Below is a small trained network, with its code and all its weights. Each question gives an input and a class and asks what happens when units are switched off, that is, made to give their printed mean instead of their output.

import numpy as np


def w(rows, s, z=0):
    codes = np.array(rows[::2]) - 128.0
    scale = np.full(codes.shape[1], s)
    scale[-1] = z or s
    return codes * scale


def norm(h):
    return h / np.sqrt((h * h).mean(-1, keepdims=True) + 1e-5)


def f(y):
    return y / 2 * (1 + np.tanh(0.7978845608 * (y + 0.044715 * y**3)))


def log_softmax(a):
    a = a - a.max(-1, keepdims=True)
    return a - np.log(np.exp(a).sum(-1, keepdims=True))


def net(x, mask):
    res = np.array(x, float).reshape(1, 7) / 4 @ E
    u = 0
    for l in range(3):
        y = f(norm(res) @ A[l][:, :-1].T + A[l][:, -1])
        res = res + np.where(mask[u : u + 13], y, B[l][:, -1]) @ B[l][:, :-1]
        u += 13
    return log_softmax(norm(res)[-1] @ U[:, :-1].T + U[:, -1])


A, B = {}, {}
E = w([
[118,2,91,190,88,155,88,141,167,39,84,206],'x0',
[124,165,102,233,140,6,167,220,206,108,156,112],'x1',
[67,110,66,146,120,162,163,117,94,104,244,117],'x2',
[131,127,114,139,153,128,130,115,116,128,121,133],'x3',
[121,109,137,101,132,98,127,123,123,120,131,128],'x4',
[159,25,117,152,123,149,121,221,52,161,120,7],'x5',
[128,123,128,128,130,121,123,127,124,139,130,138],'x6',
],0.007)
A[0] = w([
[58,132,61,116,127,135,117,131,97,97,211,131,30],'0.n1',
[150,97,75,167,80,149,139,98,126,70,152,152,69],'0.n2',
[93,206,123,97,128,101,162,113,90,254,185,76,21],'0.n3',
[153,160,215,146,164,130,103,145,121,122,34,132,60],'0.n4',
[118,96,81,136,103,112,207,106,152,114,58,144,89],'0.n5',
[74,150,91,174,134,74,180,191,148,95,168,139,111],'0.n6',
[162,139,63,122,113,156,157,149,85,116,227,155,60],'0.n7',
[132,122,151,95,126,196,91,125,85,104,119,169,53],'0.n8',
[119,104,132,134,113,135,132,125,97,108,185,105,69],'0.n9',
[92,145,125,83,97,167,112,82,44,97,136,128,86],'0.n10',
[158,127,107,149,129,93,166,137,181,129,124,112,52],'0.n11',
[92,124,86,125,126,163,121,158,113,130,246,148,3],'0.n12',
[85,214,90,108,98,122,125,93,167,113,140,198,33],'0.n13',
],0.0071,0.0036)
B[0] = w([
[73,145,195,184,104,76,119,54,133,125,2,100,188],'0.n1',
[121,80,182,173,192,107,204,110,161,143,112,150,176],'0.n2',
[222,149,171,103,192,138,192,118,196,87,109,76,255],'0.n3',
[55,177,124,125,113,79,93,142,132,164,92,135,193],'0.n4',
[159,127,146,122,127,106,70,133,175,150,140,148,142],'0.n5',
[134,132,50,86,87,115,127,78,118,189,161,115,250],'0.n6',
[49,167,169,133,142,125,129,142,126,136,73,100,178],'0.n7',
[127,132,84,112,113,107,131,100,160,189,147,135,180],'0.n8',
[138,124,116,213,144,162,134,135,80,113,84,90,145],'0.n9',
[107,134,71,129,112,122,160,90,173,175,159,91,204],'0.n10',
[111,137,99,101,81,108,104,73,124,149,135,132,147],'0.n11',
[73,115,219,186,96,77,175,85,92,98,33,88,180],'0.n12',
[126,165,155,124,175,151,77,129,20,75,182,159,222],'0.n13',
],0.0076,0.0049)
A[1] = w([
[133,129,74,169,119,93,141,158,167,132,168,119,52],'1.n1',
[122,86,119,159,137,105,144,156,117,178,80,50,135],'1.n2',
[129,86,115,188,117,133,105,110,106,73,89,155,87],'1.n3',
[89,112,76,92,141,181,187,106,115,138,148,132,105],'1.n4',
[68,2,115,163,83,137,97,132,173,124,127,227,58],'1.n5',
[169,141,147,116,111,122,52,145,145,148,59,125,88],'1.n6',
[125,177,135,121,112,134,118,99,102,34,157,198,62],'1.n7',
[115,186,158,90,61,106,107,193,104,143,25,157,4],'1.n8',
[117,88,147,92,106,224,118,71,140,162,105,107,91],'1.n9',
[120,100,148,139,135,119,130,168,61,157,113,97,60],'1.n10',
[171,104,94,130,132,162,119,226,42,98,139,82,53],'1.n11',
[169,101,124,146,122,182,94,179,117,126,135,67,92],'1.n12',
[145,157,102,168,146,63,138,130,146,93,149,100,112],'1.n13',
],0.0083,0.0035)
B[1] = w([
[117,175,84,103,105,128,131,88,136,182,133,164,152],'1.n1',
[134,105,150,138,157,121,110,107,152,92,162,240,255],'1.n2',
[167,183,147,138,145,181,148,124,148,147,152,84,172],'1.n3',
[128,127,122,143,78,93,82,132,134,158,97,126,159],'1.n4',
[192,187,149,58,167,153,178,155,163,116,103,1,238],'1.n5',
[77,115,142,179,136,86,150,100,104,121,92,104,185],'1.n6',
[106,86,146,141,148,157,89,136,98,96,199,149,192],'1.n7',
[124,102,176,175,105,120,94,93,95,118,96,104,177],'1.n8',
[106,100,52,103,96,74,130,156,141,186,168,164,205],'1.n9',
[83,135,192,119,110,141,145,144,100,91,159,168,158],'1.n10',
[130,112,171,124,99,147,112,147,92,92,191,194,170],'1.n11',
[71,158,153,104,128,146,124,94,176,92,161,173,170],'1.n12',
[120,60,77,99,102,175,88,151,122,191,113,128,186],'1.n13',
],0.0091,0.006)
A[2] = w([
[146,119,155,124,135,138,112,138,111,74,165,175,45],'2.n1',
[140,110,110,108,65,109,104,100,137,196,111,141,154],'2.n2',
[57,127,152,175,101,120,153,119,107,128,79,98,96],'2.n3',
[137,152,85,171,114,85,126,181,151,139,142,148,85],'2.n4',
[158,113,59,138,84,90,108,143,130,120,146,132,74],'2.n5',
[124,138,101,110,81,157,101,94,123,181,150,100,152],'2.n6',
[178,129,140,103,147,170,125,115,165,110,100,64,109],'2.n7',
[65,135,113,158,118,125,184,103,96,98,120,90,106],'2.n8',
[97,156,177,133,125,86,110,107,97,149,72,82,160],'2.n9',
[103,188,160,129,166,118,103,105,124,146,121,173,132],'2.n10',
[133,117,143,147,134,106,93,144,96,141,12,148,4],'2.n11',
[141,98,158,125,96,132,151,178,115,128,141,146,133],'2.n12',
[183,156,143,96,166,165,153,172,125,124,105,70,88],'2.n13',
],0.011,0.0036)
B[2] = w([
[122,119,154,129,153,122,36,60,65,104,189,152,180],'2.n1',
[83,135,50,147,124,78,161,189,81,145,89,171,227],'2.n2',
[107,113,172,157,63,113,41,35,90,118,85,140,211],'2.n3',
[19,88,80,43,178,102,181,117,38,156,50,151,147],'2.n4',
[182,94,76,65,127,93,155,149,73,231,120,131,158],'2.n5',
[128,82,31,94,150,101,177,232,133,136,30,177,204],'2.n6',
[205,188,127,178,163,100,210,179,115,160,159,83,228],'2.n7',
[124,48,193,192,19,115,16,175,154,138,16,63,191],'2.n8',
[129,94,116,199,52,166,109,112,150,87,124,44,254],'2.n9',
[111,34,188,174,100,177,122,177,138,91,159,170,218],'2.n10',
[69,84,204,185,76,161,133,43,141,105,21,15,180],'2.n11',
[34,237,79,124,210,159,92,51,78,61,188,197,144],'2.n12',
[254,166,142,149,185,155,127,159,200,91,182,75,229],'2.n13',
],0.0061,0.0069)
U = w([
[255,162,165,136,181,128,177,159,191,112,153,33,108],'0',
[27,81,200,212,39,90,86,100,131,108,34,71,137],'1',
[73,97,26,71,119,73,155,170,120,207,101,182,248],'2',
[67,124,204,138,166,145,57,123,97,38,254,224,35],'3',
],0.0095,0.0014)

Each question gives the input, the list of numbers given to net, and the class t.
The units are the neurons (one row each of A and B). Each row of codes is followed by its name. A weight is (code - 128) times the scale printed after its matrix; where a second scale follows, it is the last column's (A, B and U).
mask holds one flag per neuron, layer by layer. A switched-off neuron (its flag False) gives its mean, the last column of its row in B, instead of its output. The means were averaged over made-up inputs and are rounded, as every weight is.
A unit's drop is (log p(t) with every unit on - log p(t) with that unit switched off) / (log p(t) with every unit on - log p(t) with every unit switched off).
The circuit of an input: a set's keep is (log p(t) with only the set's units on - log p(t) with every unit switched off) / (log p(t) with every unit on - log p(t) with every unit switched off). Starting from the 12 units with the biggest drops (on a tie, the unit counted first), units are removed one at a time, each time the one whose removal leaves the highest keep (on an exact tie, the one counted first), for as long as the keep stays at least 0.8.
units of the circuit, in order: the units of the circuit, biggest drop first
unit that matters most: the unit with the biggest drop
k most important neurons: the k neurons with the biggest drops, biggest first
k most important neurons of layer l: the k neurons of layer l with the biggest drops, biggest first
drop when u is switched off: that unit's drop, to one decimal
input [5,-5,1,-8,-5,-1,-7], class 0: 3 most important neurons : [1.n5 0.n6 0.n2]
input [-7,4,-8,-8,-1,3,0], class 1: 4 most important neurons : [0.n4 1.n5 1.n8 1.n6]
input [7,7,5,-5,6,8,-4], class 3: 4 most important neurons of layer 1 : [1.n2 1.n11 1.n9 1.n10]
input [3,-5,-2,0,4,-6,3], class 3: 2 most important neurons : [0.n13 1.n7]
input [3,2,3,0,7,3,-4], class 0: units of the circuit, in order : [1.n5 1.n3 0.n3]
input [4,8,7,-7,-4,-6,-1], class 2: 2 most important neurons of layer 0 : [0.n6 0.n5]
input [2,5,-4,-3,6,-7,2], class 3: unit that matters most : 0.n13
input [-4,4,5,-2,-5,0,-1], class 1: 2 most important neurons of layer 0 : [0.n12 0.n1]
input [3,4,0,2,5,5,-2], class 3: 2 most important neurons : [1.n11 0.n10]
input [3,-2,-3,-8,-4,-1,4], class 0: 4 most important neurons : [1.n5 0.n3 0.n1 0.n7]
input [-1,2,-6,-5,1,7,-6], class 3: 3 most important neurons : [1.n2 1.n11 0.n1]
input [3,3,-4,5,5,-5,4], class 3: 3 most important neurons : [0.n13 1.n7 0.n1]
input [5,4,3,-8,-7,-6,-5], class 3: 2 most important neurons : [0.n13 1.n7]
input [3,6,7,8,6,-5,7], class 1: units of the circuit, in order : [0.n1]
input [-5,-3,-5,4,-3,-7,4], class 3: 2 most important neurons : [1.n5 0.n13]
input [-7,4,8,4,-7,4,6], class 1: 3 most important neurons : [0.n12 1.n5 0.n1]
input [7,0,7,2,-6,5,2], class 0: 2 most important neurons : [1.n5 1.n3]
input [-7,8,-6,5,-8,7,-2], class 2: 2 most important neurons : [1.n5 2.n4]
input [4,8,-7,-1,5,4,-8], class 2: 3 most important neurons of layer 1 : [1.n1 1.n13 1.n2]
input [5,6,0,5,-6,-4,2], class 2: 2 most important neurons : [0.n6 1.n1]
input [-5,6,-8,-6,4,-8,-7], class 1: unit that matters most : 1.n2
input [-5,8,-8,-7,-5,-8,6], class 1: 2 most important neurons of layer 0 : [0.n10 0.n4]
input [-6,-8,4,6,-2,-6,-5], class 2: 2 most important neurons of layer 1 : [1.n5 1.n9]
input [5,-5,2,-6,-2,0,1], class 0: 2 most important neurons of layer 0 : [0.n6 0.n2]
input [8,-3,8,-1,-1,-3,3], class 0: 2 most important neurons of layer 1 : [1.n5 1.n3]
input [7,6,-1,-6,4,5,8], class 0: drop when 1.n5 is switched off : 2.6
input [6,4,2,-2,5,0,-1], class 0: drop when 1.n5 is switched off : 1.6
